Each row has a name. Each piece below is followed by the name of the row it came from, unless a question asks for something else. Each question is about the rows just above it. Places in a row count from 1.

J_30: [-74   3  55 -65  13  14  83 -81  84 -35 -36  78 -61 -54 -54 -30 -48 -36
 -19 -79 -41  17  36   2 -18 -81 -56  26   2  17 -13 -46  54 -79 -81 -63
 -28 -32  68  61 -45 -52   6  35  33  17 -22 -73  62  33 -11 -19  20  67
  50]
J_845: [-37  37  35 -38 -37 -25  33 -13  -6  11 -71   7 -40 -65  82  62  30 -55
 -21  50  64  84 -32  47 -77   6 -23   9  52  16 -42   5  -4 -14  64 -66
  35 -79  43 -74 -45  87 -48  24  -9   3 -34  11  69 -16  75  26  40 -21
   0]
J_718: [ 67  -7 -82  49 -33 -26 -35 -56  32  72 -39 -68 -56  43 -31 -66  23   6
  39  61 -52  -6  73  72  64 -49 -19  44  34  58 -85 -67 -51 -42  18 -78
  45  40 -72  10 -33 -65  65  68 -72  22  74   4 -46  42  42 -40  72 -71
 -64]
J_424: [-30  30  15 -84 -83 -23   6  17 -20 -47 -59 -48 -35 -66  65 -46  82  48
 -34  18 -49  36  42  40 -36 -39   6 -87  74 -45 -28  23   0  84  50 -65
  40 -81 -16  46 -74  76 -82  -1  10  74  26  54 -21 -51  -9  -3   1  26
 -75]
J_655: [-36 -13  42 -24 -17 -18 -72 -70 -36  82  82  23  79 -56  28  -3   7  -5
 -50  24  43  84  33  76 -26  36  79 -76 -81 -47   4 -76  15 -17  17  12
  30 -60 -11  20 -17  85  19  30  13  30  23  78 -29 -53 -61  39 -49  65
  83]
J_108: [-79 -17 -40  45  16   2  86  27 -81 -22 -39  43  20 -59  47  60  58  18
  23 -55   3  24  79 -79 -25 -83  66  20   8  86 -78 -58 -26  27 -17  76
  -5  53 -23  16 -35  62  74  57 -81 -85 -19 -50 -82  68  -1  53 -50 -27
  65]
J_490: [ 33  80 -76 -60  46  29  70  44   1 -77  11  76 -49  77 -12  26  48  -1
  -4  77  37 -29 -67 -15 -81 -83 -78  38 -47  74  56   4 -25 -83 -37 -52
  61  -2  11  -5 -10  67 -63 -59 -10  28 -55 -69  79  18  49 -22 -62  15
 -38]
J_831: [-71  54 -28  23  -5 -29  48 -51  42  32   5  -2  19  42 -64  85 -44 -64
  80  32 -59  61  75   5 -72  60  -6 -31   3 -20 -76 -11 -56 -84 -37  63
  56  35  -4 -21 -73  83  64   2  83 -10  57 -42 -62  86 -14  39  26 -57
 -85]
J_675: [ 18 -65  72  85  25  -6  87  85 -61 -44   5 -44 -60  11  20  26 -38 -33
  78  28 -65 -51 -54 -32 -76 -28 -37  74 -44  18 -78 -73 -48 -16 -33  25
 -21  65  67 -28  -1  74  70 -76  11  39  63  20   6 -60  39   0 -72 -47
  35]
J_339: [-55 -80  -7  21   1  26 -72 -44  63  43  72   6 -39 -27  34  -2 -16 -22
 -67 -17 -30  82  78   6  87 -26 -68 -81  24 -14  74 -82 -73  -2  15 -26
  22 -42 -54 -72  25   6 -10 -69 -50   0  -1 -73 -56  45  19  53  -7   9
 -22]
J_535: [-42  77 -24 -76 -68  65  58 -75 -20  83 -77  49 -61  53   4 -16  74 -54
 -33  11  16  70 -40  12  65 -12  86 -25  24  39  48 -77 -71 -32 -20 -61
 -50  37  79 -83 -20  79 -35   3  43 -32  42  44 -77  12 -62 -25 -37  27
 -12]
J_245: [ 85 -53  78 -11 -56 -18  43  16 -23  36 -63 -83 -69 -83  -9 -61 -40  82
  -7  55  -9   7   8  77  43  83  45  -5 -26  20 -17  53 -23 -78 -58   8
  76  86  27 -41 -86  62  74  67 -45  62  23 -24 -76  47   6 -61 -34  84
 -53]
Where in the named rows is [-80]?
J_339, 2
The next 2 entries after [-42  18 -78  45]:
[ 40 -72]
Which row holds [-71  54 -28  23  -5 -29  48 -51  42  32   5  -2  19  42 -64  85 -44 -64
  80  32 -59  61  75   5 -72  60  -6 -31   3 -20 -76 -11 -56 -84 -37  63
  56  35  -4 -21 -73  83  64   2  83 -10  57 -42 -62  86 -14  39  26 -57
 -85]?
J_831
Give the next 2 entries after [ 74  70 -76  11  39  63  20   6 -60  39].
[  0 -72]
Give the next 2 entries after [ 20   8  86 -78 -58 -26  27 -17  76  -5  53 -23].
[ 16 -35]

J_989: [-29  49 -48  11]
J_905: [-59   7 -32  14]
J_855: [-20 -15 -35  -8]
J_702: [ 11 -38  81 -19]
J_749: [-28   1   9  52]
J_725: [-35   7 -32  14]
J_954: [ 17 -32   0  -2]
J_868: [ 21 -64  33 -33]
Where in the named rows is [1]?
J_749, 2
Where in the named rows is [-28]?
J_749, 1
which: [-28   1   9  52]
J_749

J_295: [-40 -16 -26 -59 -43]
J_770: [-74 -38 -42 -59 -43]
J_307: [-74 -38 -16 -10 -15]
which: [-74 -38 -42 -59 -43]
J_770
What are the next 2 entries after [-40 -16]?
[-26 -59]
What are the next 2 entries after [-38 -42]?
[-59 -43]
[-26] is at row and place
J_295, 3
What are the next 2 entries after [-38 -16]?
[-10 -15]

J_176: [ -7  17  45  -4 -67  35  21  22 -16  13  35]
J_74: [ -7  17  45  -4 -67  35  21  22 -16  13 -17]
J_515: [-16  32 -79 -30 -60 -46 -59 -44   5 -30  35]
Where in the named rows is [-60]?
J_515, 5
which: [ -7  17  45  -4 -67  35  21  22 -16  13  35]
J_176
which: [ -7  17  45  -4 -67  35  21  22 -16  13 -17]
J_74

J_421: [ 30  -1  26 -11  -2 -14]
J_596: [-18  -1  45   7  31   6]
J_880: [ 50 -17  17 -30  49  29]
J_570: [ 37 -16  45  -1  31   6]
Row and place of [-17] in the named rows:
J_880, 2
Row and place of [-30] in the named rows:
J_880, 4
[-18] is at row and place
J_596, 1
Where in the named rows is [29]?
J_880, 6
[7] is at row and place
J_596, 4
[-11] is at row and place
J_421, 4

J_183: [-50  -2   8 -17 -18  -1  -9   8 -67  17  16 -24  25 -27 -39]
J_762: [-22  -8 -10   0  19 -29  16 -18 -21  18   0  25 -23 -21 -37]
J_119: [  0 -16  34  11  26  22  47  35   4 -13   1 -24 -20 -21   3]
J_712: [-50  -2   8 -17 -18  -1  -9   8 -67  17 -14 -32 -17 -40 -18]
J_446: [ 11  14 -35 -18   3 -39   5   7  -9  11 -47   7  28  -5 -32]
J_133: [ 17  -3 -34 -45 -14 -13 -13  -1 -38  13 -24 -38 -11  -5 -21]
J_662: [-34 -12  -1 -44 -13 -31  30  14   2 -31  -9  16   7 -13  17]
J_466: [ 11  34  22   1 -16  47   0   4  26 -13  35  12  -3  -4   7]
J_939: [ 25 -13  -9 -16  13 -23  36  24  60   1 -44 -10 -27  12 -11]
J_727: [-50  -2   8 -17 -18  -1  -9   8 -67  17 -14 -24  25 -27 -39]
J_271: [ 27  30  14  -8  -5 -13   3 -26 -30  13 -20   1   0  12 -27]
J_485: [-32   4 -59 -43  -6   0  22 -33  -8  17  -9 -18  -7 -28 -25]
which: [-50  -2   8 -17 -18  -1  -9   8 -67  17 -14 -24  25 -27 -39]
J_727
The next 2 entries after [  0  19 -29  16 -18 -21  18   0  25]:
[-23 -21]
Give the next 2 entries after [  0 -16  34  11  26  22  47  35   4 -13   1].
[-24 -20]

J_346: [29 -5  6 -7]
J_998: [ 11 -23 -11  41]
J_849: [ 70 -33   5 -15]
J_558: [ 22  22 -14   6]
J_409: [ 22  -4 -14   7]
J_632: [-14 -15  12  20]
J_563: [ 11 -23 -11   6]
J_911: [ 22  -4 -14   6]
Where in the named rows is [-5]?
J_346, 2
The row with [ 11 -23 -11   6] is
J_563
[ 11 -23 -11  41] is in which row?
J_998
Where do [ 70 -33   5 -15] appear?
J_849
which: [ 22  -4 -14   7]
J_409
[20] is at row and place
J_632, 4

J_390: [ 19   7   0   7 -13  30  -9 -24]
J_405: [  8   0   7 -13  30  30 -22   1]
J_513: [ 19 -12   0 -12 -13  30 -22   1]
J_553: [-49 -10 -36  -7   8 -29 -26  -1]
J_861: [ 19   7  29   7 -13  30  -9   1]
which: [ 19   7  29   7 -13  30  -9   1]
J_861
[-29] is at row and place
J_553, 6
The row with [-49 -10 -36  -7   8 -29 -26  -1] is
J_553
Give the next 2 entries after [-12   0 -12 -13  30].
[-22   1]
which: [  8   0   7 -13  30  30 -22   1]
J_405
which: [ 19   7   0   7 -13  30  -9 -24]
J_390
Where in the named rows is [-49]?
J_553, 1

